Below are the code and all the weights of a small trained network. Each question names an input and a target symbol and asks about switching units off, where a switched-off unit gives its printed mean instead of its output.

import numpy as np


def w(rows, s, z=0):
    codes = np.array(rows[::2]) - 128.0
    scale = np.full(codes.shape[1], s)
    scale[-1] = z or s
    return codes * scale


def f(y):
    return np.maximum(y, 0)


def softmax(a):
    e = np.exp(a - a.max(-1, keepdims=True))
    return e / e.sum(-1, keepdims=True)


def log_softmax(a):
    a = a - a.max(-1, keepdims=True)
    return a - np.log(np.exp(a).sum(-1, keepdims=True))


def net(x, mask):
    ids = ['ΣΩαβγεηθμξφψ'.index(c) for c in x.split()]
    T = len(ids)
    res = E[ids] + P[:T]
    u = 0
    for l in range(3):
        r = res
        for j in range(2):
            rows = slice(3 * j, 3 * j + 3)
            q, k, v = (r @ M[l][rows].T for M in (Q, K, V))
            z = softmax(np.where(np.tri(T) > 0, q @ k.T / 3**0.5, -1e9)) @ v
            o = O[l][rows]
            res = res + np.where(mask[u + j], z, o[:, -1]) @ o[:, :-1]
        u += 2
        y = f(res @ A[l][:, :-1].T + A[l][:, -1])
        res = res + np.where(mask[u : u + 4], y, B[l][:, -1]) @ B[l][:, :-1]
        u += 4
    return log_softmax(res[-1] @ U[:, :-1].T + U[:, -1])


Q, K, V, O, A, B = {}, {}, {}, {}, {}, {}
E = w([
[120,178,133,179],'Σ',
[128,23,166,105],'Ω',
[168,166,90,222],'α',
[117,182,128,170],'β',
[144,162,50,96],'γ',
[119,176,136,171],'ε',
[124,166,107,147],'η',
[4,181,104,84],'θ',
[69,169,12,78],'μ',
[91,197,139,112],'ξ',
[15,203,166,175],'φ',
[91,135,168,223],'ψ',
],0.016)
P = w([
[227,148,59,152],'0',
[140,201,111,119],'1',
[96,180,130,123],'2',
[84,158,120,129],'3',
[77,104,89,150],'4',
[60,105,81,151],'5',
[46,107,74,154],'6',
[26,102,56,153],'7',
[21,114,74,152],'8',
[13,99,62,168],'9',
[2,97,85,176],'10',
],0.0071)
Q[0] = w([
[251,140,234,125],'L0H0',
[176,214,104,111],'L0H0',
[184,96,97,107],'L0H0',
[194,110,48,132],'L0H1',
[61,69,127,59],'L0H1',
[189,154,61,141],'L0H1',
],0.012)
K[0] = w([
[151,249,141,173],'L0H0',
[193,137,59,136],'L0H0',
[127,181,170,87],'L0H0',
[50,168,154,135],'L0H1',
[162,136,188,138],'L0H1',
[94,212,121,190],'L0H1',
],0.013)
V[0] = w([
[136,169,202,116],'L0H0',
[134,102,101,93],'L0H0',
[96,123,2,166],'L0H0',
[112,35,145,115],'L0H1',
[71,151,185,94],'L0H1',
[169,146,130,111],'L0H1',
],0.0078)
O[0] = w([
[162,158,89,123,32],'L0H0',
[87,112,157,157,174],'L0H0',
[148,101,254,97,252],'L0H0',
[32,83,174,168,192],'L0H1',
[140,165,147,148,170],'L0H1',
[148,101,61,136,57],'L0H1',
],0.0081,0.0029)
A[0] = w([
[117,113,92,41,2],'L0N0',
[250,208,86,233,152],'L0N1',
[93,74,254,81,56],'L0N2',
[160,135,54,86,47],'L0N3',
],0.0088,0.0025)
B[0] = w([
[129,121,137,96,155],'L0N0',
[88,206,146,229,169],'L0N1',
[212,44,20,159,254],'L0N2',
[253,127,44,229,142],'L0N3',
],0.0071,0.0062)
Q[1] = w([
[143,89,111,132],'L1H0',
[132,143,100,74],'L1H0',
[170,148,165,101],'L1H0',
[123,138,53,246],'L1H1',
[138,89,112,117],'L1H1',
[101,101,67,66],'L1H1',
],0.012)
K[1] = w([
[129,207,77,102],'L1H0',
[119,94,89,223],'L1H0',
[228,227,142,111],'L1H0',
[51,1,125,217],'L1H1',
[47,129,140,163],'L1H1',
[28,177,18,36],'L1H1',
],0.0063)
V[1] = w([
[201,68,168,183],'L1H0',
[104,172,170,254],'L1H0',
[174,102,216,109],'L1H0',
[134,178,237,148],'L1H1',
[140,224,88,165],'L1H1',
[176,141,149,49],'L1H1',
],0.0084)
O[1] = w([
[116,57,126,208,39],'L1H0',
[167,175,219,214,194],'L1H0',
[81,101,91,169,21],'L1H0',
[81,90,99,117,56],'L1H1',
[161,68,88,142,105],'L1H1',
[143,112,114,255,2],'L1H1',
],0.0092,0.0052)
A[1] = w([
[204,84,2,95,14],'L1N0',
[155,96,67,13,104],'L1N1',
[79,159,26,131,254],'L1N2',
[200,163,111,179,170],'L1N3',
],0.0096,0.0028)
B[1] = w([
[10,56,187,141,178],'L1N0',
[235,177,169,178,254],'L1N1',
[162,41,215,91,247],'L1N2',
[2,82,30,65,183],'L1N3',
],0.0059,0.0069)
Q[2] = w([
[149,130,169,194],'L2H0',
[111,197,181,47],'L2H0',
[121,66,235,183],'L2H0',
[6,254,203,146],'L2H1',
[199,163,39,232],'L2H1',
[165,121,62,86],'L2H1',
],0.0079)
K[2] = w([
[95,132,118,155],'L2H0',
[81,179,126,106],'L2H0',
[129,80,167,108],'L2H0',
[253,59,134,166],'L2H1',
[96,133,144,159],'L2H1',
[101,123,152,133],'L2H1',
],0.012)
V[2] = w([
[120,103,1,76],'L2H0',
[224,194,112,129],'L2H0',
[182,126,171,92],'L2H0',
[51,121,155,214],'L2H1',
[180,78,105,170],'L2H1',
[125,158,243,116],'L2H1',
],0.0097)
O[2] = w([
[225,155,135,68,2],'L2H0',
[151,162,76,255,78],'L2H0',
[163,4,38,140,149],'L2H0',
[61,167,224,182,128],'L2H1',
[250,25,186,165,137],'L2H1',
[27,72,99,140,212],'L2H1',
],0.0067,0.0068)
A[2] = w([
[73,80,108,81,253],'L2N0',
[237,184,158,200,241],'L2N1',
[72,254,125,82,87],'L2N2',
[62,126,87,188,213],'L2N3',
],0.0093,0.0048)
B[2] = w([
[233,193,123,226,248],'L2N0',
[2,50,51,50,152],'L2N1',
[129,127,85,184,195],'L2N2',
[211,143,156,74,195],'L2N3',
],0.008,0.014)
U = w([
[104,130,127,123,92],'Σ',
[152,50,134,166,192],'Ω',
[134,175,117,164,3],'α',
[108,125,124,128,76],'β',
[111,133,105,67,150],'γ',
[105,123,126,127,92],'ε',
[111,120,125,93,112],'η',
[153,184,184,11,150],'θ',
[194,193,106,106,224],'μ',
[145,135,164,89,173],'ξ',
[153,171,173,162,35],'φ',
[96,101,164,100,124],'ψ',
],0.011,0.006)

Each question gives the input, a string of symbols that net reads in full, and the target symbol t.
The units are the heads (3 rows each of Q, K, V and O) and the neurons (one row each of A and B). Each row of codes is followed by its name. A weight is (code - 128) times the scale printed after its matrix; where a second scale follows, it is the last column's (O, A, B and U).
mask holds one flag per unit, layer by layer, with each layer's heads first. A switched-off unit (its flag False) gives its mean, the last column of its rows in O or B, instead of its output. The means were averaged over made-up inputs and are rounded, as every weight is.
A unit's drop is (log p(t) with every unit on - log p(t) with that unit switched off) / (log p(t) with every unit on - log p(t) with every unit switched off).
The circuit of an input: a set's keep is (log p(t) with only the set's units on - log p(t) with every unit switched off) / (log p(t) with every unit on - log p(t) with every unit switched off). Starting from the 12 units with the biggest drops (on a tie, the unit counted first), units are removed one at a time, each time the one whose removal leaves the highest keep (on an exact tie, the one counted first), for as long as the keep stays at least 0.8.
circuit, biggest first: the units of the circuit, biggest drop first
k most important neurons: the k neurons with the biggest drops, biggest first
k most important neurons of layer l: the k neurons of layer l with the biggest drops, biggest first
heads that matter: for each layer, one digit per head in row order, 1 if its drop is at least 0.15 and else 0, layers parted by /
drop when u is switched off: that unit's drop, to one decimal
input Ω θ θ, target θ: circuit, biggest first => L1H0; L2H0
input ψ θ ε ξ, target φ: circuit, biggest first => L1H0; L2H1
input θ θ Ω μ θ γ, target γ: heads that matter => 01 / 01 / 11
input θ Ω θ, target Ω: heads that matter => 00 / 10 / 01
input α α θ, target ψ: heads that matter => 01 / 11 / 01
input θ θ θ Ω θ ψ θ γ, target γ: 3 most important neurons => L2N1; L0N2; L0N1
input α μ ψ θ, target ψ: heads that matter => 11 / 11 / 01
input ξ θ μ, target γ: 2 most important neurons of layer 0 => L0N1; L0N3
input ψ Ω θ θ, target θ: heads that matter => 11 / 11 / 11
input ψ θ θ, target φ: circuit, biggest first => L1H0; L2H1; L2N1
input μ μ θ η, target Ω: circuit, biggest first => L0H0; L0N2; L2H0
input θ θ θ Ω Σ θ, target Ω: circuit, biggest first => L0N2; L2H1; L0H1
input φ Σ ε α, target α: most important neuron of layer 1 => L1N3
input μ θ ξ, target Ω: most important neuron => L0N2
input θ θ ψ θ θ, target μ: heads that matter => 00 / 10 / 01
input μ θ θ γ, target Ω: heads that matter => 10 / 10 / 00
input θ γ ψ, target μ: heads that matter => 00 / 10 / 01
input φ θ Σ, target α: 2 most important neurons of layer 1 => L1N2; L1N3
input μ θ α, target Ω: 2 most important neurons => L1N1; L0N2
input Ω α ψ, target ψ: 2 most important neurons => L2N0; L0N2
input Ω φ ψ, target ψ: most important neuron => L2N0
input ψ θ φ θ, target φ: 2 most important neurons of layer 0 => L0N2; L0N1
input Ω ψ θ ψ θ θ θ θ Ω, target μ: 2 most important neurons of layer 2 => L2N0; L2N1
input θ θ θ γ ψ, target μ: drop when L2N3 is switched off => 0.1
input Ω Ω Ω θ θ θ θ θ φ Ω, target μ: drop when L0N1 is switched off => 0.0
input θ θ θ θ φ, target μ: drop when L1H0 is switched off => 0.4
input θ μ ξ θ, target μ: drop when L1H0 is switched off => 0.2
